Group, then class:
-.16; .07; .03; -.13; .15; .23; -.03; -.08; .06; -.20; .03; .03; .09; -.14; -.04; -.02; -.12; .11; .10; .16; .11; .03; .41; .16; -.02; .09; .09; -.25; -.08; -.02; -.04; -.06; .19; .00; .41; .37; -.05; .09; -.22; .08; .10; -.01; .34; .20; -.19; .10; .17; -.12; -.04; -.03; .08; .20; -.01; -.13; .07; -.05; .17; -.19; -.19; .05; .08; -.11; -.04; -.03; .02; -.21; .15; -.05; -.27; -.03; .14; -.08; -.34; -.16; -.13; -.02; .01	A:B
-.03; -.16; .14; -.11; .07; -.02; .03; .11; .01; -.10; .02; .06; .10; -.25; .13; .04; -.03; -.01; .02; .08; .07; .13; .29; -.09; -.06; -.08; .26; -.02; -.03; .21; -.10; -.37; -.07; -.07; .10; .14; -.19; .05; -.14; .09; .17; -.07; .40; -.10; .19; .04; -.14; -.06; -.02; -.37; .09; .05; .19; .02; -.06; -.11; .09; -.14; -.10; .07; -.01; -.03; -.09; .10; .10; .03; -.01; .17; -.47; -.02; .09; -.09; -.52; -.13; -.03; -.02; .08	S:P
-.34; .03; .03; -.05; .16; .00; -.01; .06; .08; -.03; .04; .00; .06; -.10; -.05; .05; -.01; .11; .08; .16; .16; .13; .30; .09; -.04; .12; .06; -.18; -.13; .08; .02; -.17; .16; -.07; .01; .23; -.27; -.01; -.14; .03; .01; .00; .22; .06; -.10; .08; .04; -.10; -.05; .28; .21; .13; -.16; -.11; .08; -.06; .18; -.05; -.10; .23; .05; -.11; -.04; -.03; .09; -.18; .10; .05; -.20; -.06; .04; -.05; -.36; -.17; -.22; .02; .07	A:H
.02; .02; .13; .01; .16; .27; .00; .12; .12; -.45; -.03; .05; .06; -.08; .10; -.12; .14; .18; .00; .06; .04; .11; .34; .08; -.04; -.36; .11; -.25; -.21; -.01; -.09; .11; .33; .07; .40; .26; .12; -.10; -.21; .22; .35; -.09; .34; .12; .03; -.02; -.11; .07; -.08; -.15; -.02; -.01; .14; .19; -.05; .21; .26; -.14; -.16; -.17; -.09; -.12; -.13; .14; .15; -.06; .03; .16; -.53; .05; .04; -.06; -.88; -.28; -.30; -.05; -.11	Z:Y
-.07; -.32; .19; -.10; .14; .04; .04; .11; -.18; -.10; .01; .13; .12; -.30; .11; .05; -.03; .07; -.05; .03; .00; .12; .34; -.24; -.02; .06; .31; -.13; -.09; .14; -.07; -.15; .12; -.03; -.02; .14; .04; -.13; -.12; .06; .10; -.07; .56; -.13; .32; .06; -.14; -.10; -.08; -.33; .16; .06; .02; -.03; -.07; -.09; .10; -.08; .01; .02; -.08; -.05; -.08; .17; .15; .09; .00; .30; -.52; -.09; .07; -.12; -.63; -.16; .03; -.09; .04	S:P
-.19; -.27; .07; .02; .12; .00; .08; .05; -.14; -.14; .06; .15; .11; -.20; .05; .05; -.07; .11; -.07; -.08; -.02; .09; .13; -.22; -.02; .03; .17; -.24; -.06; .03; .03; -.07; .30; .02; -.46; .18; .03; -.08; -.07; -.11; -.04; -.05; .32; -.11; .03; .07; .09; -.02; -.12; .03; .14; -.09; -.17; -.15; .06; -.09; .13; .01; -.06; .15; -.02; -.09; -.06; .13; .16; -.06; .05; .21; -.25; -.10; .01; -.11; -.20; -.32; -.03; -.06; -.01	V:E
.00; -.31; .10; -.11; .12; .05; .11; .06; -.10; -.16; .00; .08; .13; -.27; .14; .15; -.09; .00; -.06; -.01; -.02; .05; .24; -.15; -.02; -.03; .27; -.04; .07; .15; .00; -.29; .13; .01; -.06; .12; .08; -.11; -.06; .05; .08; -.03; .32; -.09; .07; .01; -.10; .06; -.07; -.42; .09; -.04; .12; -.01; -.04; -.26; .03; -.02; -.05; .01; -.09; .01; .00; .11; .10; .13; .00; .24; -.44; -.10; .11; -.10; -.34; -.16; .03; -.09; -.01	S:X
-.10; -.27; .07; -.01; .06; -.19; .02; .02; -.19; -.18; .01; .13; .12; -.21; .01; -.10; -.07; .10; .02; .05; -.01; .10; .16; -.25; -.03; .05; .16; -.17; -.07; -.05; -.08; -.03; .36; .00; -.14; .28; .13; -.05; -.07; .00; -.07; -.06; .21; -.13; .11; .12; -.08; -.12; -.13; -.17; -.05; -.14; -.21; -.11; .07; .02; .21; -.07; -.20; .07; .01; -.03; -.06; .18; .18; -.11; .04; .17; -.14; -.08; .09; -.10; -.34; -.20; -.09; -.06; .00	V:R
-.01; -.23; .13; -.08; .16; .23; .02; .11; -.07; -.20; .04; .18; .11; -.27; .11; .01; -.24; .07; -.04; -.10; -.03; .04; .33; -.10; -.01; -.15; .19; -.25; -.01; .13; -.04; -.22; .20; -.02; -.12; .25; .01; .04; -.22; -.09; .08; -.10; .52; .08; .05; .06; .12; .00; -.10; -.19; .20; .04; .16; -.13; -.01; -.15; .02; -.18; .04; .08; -.10; -.08; -.07; .04; .10; .03; .05; .16; -.48; .00; .08; -.11; -.50; -.32; .05; -.07; -.03	S:U
-.01; -.19; .10; .04; .05; -.11; .02; .12; -.08; .04; -.02; .12; -.02; -.15; .02; -.02; .04; .08; -.05; -.11; -.06; .10; .01; -.17; -.04; -.04; .12; -.13; -.10; .06; -.03; -.08; .08; .00; -.33; .05; -.03; -.09; -.08; -.02; .05; -.08; .21; -.18; .24; .06; -.08; -.03; -.06; -.14; .05; -.07; -.02; -.01; -.06; .06; .07; -.13; .08; .11; .03; -.09; -.02; .14; .17; .01; -.05; .18; -.23; -.03; .01; -.07; -.24; -.15; .03; -.05; .01	V:R
-.21; .07; .15; .02; .14; .16; .01; .17; .08; -.19; -.06; .09; .03; -.07; .01; -.04; .12; .13; .04; .03; .01; .19; .21; -.04; -.08; -.05; .08; -.25; -.25; .04; -.06; .03; .25; .03; .03; .21; -.14; -.02; -.20; .15; .23; -.03; .35; .11; .06; .10; -.05; -.09; -.10; .07; .11; .17; -.06; -.09; .06; .17; .24; -.13; -.06; .10; .06; -.25; -.02; .04; .19; -.13; .09; .13; -.29; .01; .10; -.10; -.56; -.22; -.25; -.03; .09	A:H
-.24; -.15; .05; -.02; .08; -.10; .06; .10; -.07; -.21; .07; .07; .09; -.11; .01; -.10; -.03; .04; -.01; .00; .09; .14; .13; -.10; -.03; -.17; .06; -.11; -.13; .11; -.04; -.17; .34; -.03; -.37; .19; -.19; -.06; -.11; -.09; -.02; -.09; .11; -.04; .02; .08; -.06; .01; -.10; .17; .12; -.08; -.07; -.13; .08; .03; .16; -.02; -.16; .19; -.03; -.12; -.06; .06; .21; -.07; .04; .18; -.23; -.04; .00; -.08; -.43; -.28; -.21; -.03; -.02	V:E
-.12; .08; .02; -.10; .13; .19; -.04; -.04; .11; -.30; -.01; -.08; .04; -.06; -.03; -.04; .00; .13; .02; .19; .16; -.01; .31; .12; -.02; -.17; .08; -.12; -.07; -.06; -.02; -.03; -.01; -.03; .52; .21; -.07; -.01; -.12; .20; .19; -.04; .11; .10; -.10; .02; .02; .01; -.02; -.15; -.02; .04; .14; .15; -.01; .05; .11; -.12; -.25; -.13; -.02; .03; -.09; .12; .01; -.11; .06; .02; -.30; .05; .03; -.04; -.46; -.09; -.17; .01; -.05	Z:Y
